Below are the code and all the weights of a small trained network. Each question names an input and a target symbol and asks about switching units off, where a switched-off unit gives its printed mean instead of its output.

import numpy as np


def w(rows, s, z=0):
    codes = np.array(rows[::2]) - 128.0
    scale = np.full(codes.shape[1], s)
    scale[-1] = z or s
    return codes * scale


def norm(h):
    return h / np.sqrt((h * h).mean(-1, keepdims=True) + 1e-5)


def f(y):
    return np.maximum(y, 0)


def softmax(a):
    e = np.exp(a - a.max(-1, keepdims=True))
    return e / e.sum(-1, keepdims=True)


def log_softmax(a):
    a = a - a.max(-1, keepdims=True)
    return a - np.log(np.exp(a).sum(-1, keepdims=True))


def net(x, mask):
    ids = ['Φβγημξπτψω'.index(c) for c in x.split()]
    T = len(ids)
    res = E[ids] + P[:T]
    u = 0
    for l in range(2):
        r = norm(res)
        for j in range(2):
            rows = slice(2 * j, 2 * j + 2)
            q, k, v = (r @ M[l][rows].T for M in (Q, K, V))
            z = softmax(np.where(np.tri(T) > 0, q @ k.T / 2**0.5, -1e9)) @ v
            o = O[l][rows]
            res = res + np.where(mask[u + j], z, o[:, -1]) @ o[:, :-1]
        u += 2
        y = f(norm(res) @ A[l][:, :-1].T + A[l][:, -1])
        res = res + np.where(mask[u : u + 4], y, B[l][:, -1]) @ B[l][:, :-1]
        u += 4
    return log_softmax(norm(res)[-1] @ U[:, :-1].T + U[:, -1])


Q, K, V, O, A, B = {}, {}, {}, {}, {}, {}
E = w([
[146,99,140],'Φ',
[146,97,140],'β',
[83,103,96],'γ',
[82,104,97],'η',
[154,133,158],'μ',
[97,171,158],'ξ',
[89,155,133],'π',
[146,98,140],'τ',
[49,94,255],'ψ',
[144,160,161],'ω',
],0.0093)
P = w([
[171,158,85],'0',
[87,74,130],'1',
[18,30,252],'2',
[97,73,145],'3',
[217,205,225],'4',
[106,104,115],'5',
[215,228,200],'6',
[110,123,94],'7',
[213,236,187],'8',
[117,135,86],'9',
],0.004)
Q[0] = w([
[202,56,47],'L0H0',
[102,151,209],'L0H0',
[106,34,62],'L0H1',
[3,106,168],'L0H1',
],0.0068)
K[0] = w([
[76,26,154],'L0H0',
[147,146,116],'L0H0',
[178,2,198],'L0H1',
[154,147,201],'L0H1',
],0.0083)
V[0] = w([
[112,111,32],'L0H0',
[158,221,72],'L0H0',
[142,95,3],'L0H1',
[191,54,125],'L0H1',
],0.0067)
O[0] = w([
[106,127,55,22],'L0H0',
[121,2,187,90],'L0H0',
[137,140,178,2],'L0H1',
[135,66,81,105],'L0H1',
],0.0058,0.0028)
A[0] = w([
[154,169,203,94],'L0N0',
[6,172,176,50],'L0N1',
[70,82,117,251],'L0N2',
[2,131,132,182],'L0N3',
],0.0068,0.0023)
B[0] = w([
[22,142,26,255],'L0N0',
[223,113,186,219],'L0N1',
[132,224,84,217],'L0N2',
[132,253,147,246],'L0N3',
],0.0062,0.0038)
Q[1] = w([
[121,226,199],'L1H0',
[136,2,145],'L1H0',
[58,12,42],'L1H1',
[241,113,251],'L1H1',
],0.0079)
K[1] = w([
[68,68,183],'L1H0',
[136,167,125],'L1H0',
[103,251,97],'L1H1',
[118,23,78],'L1H1',
],0.011)
V[1] = w([
[223,182,90],'L1H0',
[161,95,102],'L1H0',
[117,180,190],'L1H1',
[2,160,81],'L1H1',
],0.0068)
O[1] = w([
[120,221,2,165],'L1H0',
[155,136,184,26],'L1H0',
[44,151,180,253],'L1H1',
[162,248,167,113],'L1H1',
],0.0054,0.0016)
A[1] = w([
[53,8,104,173],'L1N0',
[118,84,102,143],'L1N1',
[1,174,130,118],'L1N2',
[137,162,25,253],'L1N3',
],0.0085,0.0011)
B[1] = w([
[9,63,78,182],'L1N0',
[80,173,44,146],'L1N1',
[68,106,94,254],'L1N2',
[251,3,163,212],'L1N3',
],0.0054,0.0065)
U = w([
[187,78,113,89],'Φ',
[190,80,109,92],'β',
[179,214,155,105],'γ',
[141,198,101,75],'η',
[65,18,84,254],'μ',
[84,146,169,64],'ξ',
[122,160,183,49],'π',
[193,77,118,93],'τ',
[124,182,84,53],'ψ',
[132,74,254,179],'ω',
],0.011,0.0025)

Each question gives the input, a string of symbols that net reads in full, and the target symbol t.
The units are the heads (2 rows each of Q, K, V and O) and the neurons (one row each of A and B). Each row of codes is followed by its name. A weight is (code - 128) times the scale printed after its matrix; where a second scale follows, it is the last column's (O, A, B and U).
mask holds one flag per unit, layer by layer, with each layer's heads first. A switched-off unit (its flag False) gives its mean, the last column of its rows in O or B, instead of its output. The means were averaged over made-up inputs and are rounded, as every weight is.
A unit's drop is (log p(t) with every unit on - log p(t) with that unit switched off) / (log p(t) with every unit on - log p(t) with every unit switched off).
The circuit of an input: a set's keep is (log p(t) with only the set's units on - log p(t) with every unit switched off) / (log p(t) with every unit on - log p(t) with every unit switched off). Starting from all 12 units, units are removed one at a time, each time the one whose removal leaves the highest keep (on an exact tie, the one counted first), for as long as the keep stays at least 0.8.
circuit, biggest first: the units of the circuit, biggest drop first
most important unit: the unit with the biggest drop
top k neurons: the k neurons with the biggest drops, biggest first
top k neurons in layer l: the k neurons of layer l with the biggest drops, biggest first
heads that matter: for each layer, one digit per head in row order, 1 if its drop is at least 0.15 and else 0, layers parted by /
input μ μ ω β ξ μ ξ τ μ μ, target μ: top 2 neurons -> (L0N2 L1N2)
input μ γ μ ψ ξ ω μ μ ψ, target μ: circuit, biggest first -> (L0H0 L1H1 L0N3 L0H1)
input ω μ γ, target ω: top 2 neurons in layer 1 -> (L1N0 L1N1)
input ω π μ ψ ψ μ ω η Φ, target ω: circuit, biggest first -> (L1H0)
input ω γ ξ μ γ ω τ, target ω: circuit, biggest first -> (L1H0 L0H0)
input μ ω ω ω ψ, target μ: top 2 neurons -> (L0N0 L1N0)
input γ γ β, target γ: circuit, biggest first -> (L0H0 L1H1)
input ω ξ τ, target ω: top 2 neurons -> (L0N1 L0N0)
input γ μ γ τ π ω τ γ γ, target γ: heads that matter -> 10 / 01
input γ μ π ω μ μ β μ η, target γ: top 3 neurons -> (L0N1 L1N0 L0N3)
input μ ω ψ ω μ β ξ, target μ: circuit, biggest first -> (L0H0 L1H1 L0N3)
input μ π ξ π η μ τ, target μ: heads that matter -> 00 / 00
input μ π μ μ ξ η μ μ μ μ, target μ: top 3 neurons -> (L1N2 L0N3 L0N2)
input γ γ τ, target γ: heads that matter -> 10 / 00
input ω ξ ω Φ γ τ μ, target ω: circuit, biggest first -> (L1H0 L0H0)
input ω ξ η π Φ, target ω: top 4 neurons -> (L0N1 L0N2 L0N3 L0N0)
input μ ψ γ Φ μ η γ γ γ, target μ: most important unit -> L0H1
input γ γ μ, target γ: heads that matter -> 10 / 00
input μ η ξ γ μ μ π, target μ: heads that matter -> 10 / 01
input μ η ω η π, target μ: most important unit -> L0H0
input μ ξ ψ ξ ω, target μ: circuit, biggest first -> (L1H1 L0H0 L0N3)
input ψ η γ γ β η μ η γ π, target γ: circuit, biggest first -> (L0N1 L0N0)
input ω π π Φ β, target ω: heads that matter -> 11 / 10
input μ π Φ μ η μ Φ, target μ: heads that matter -> 10 / 01
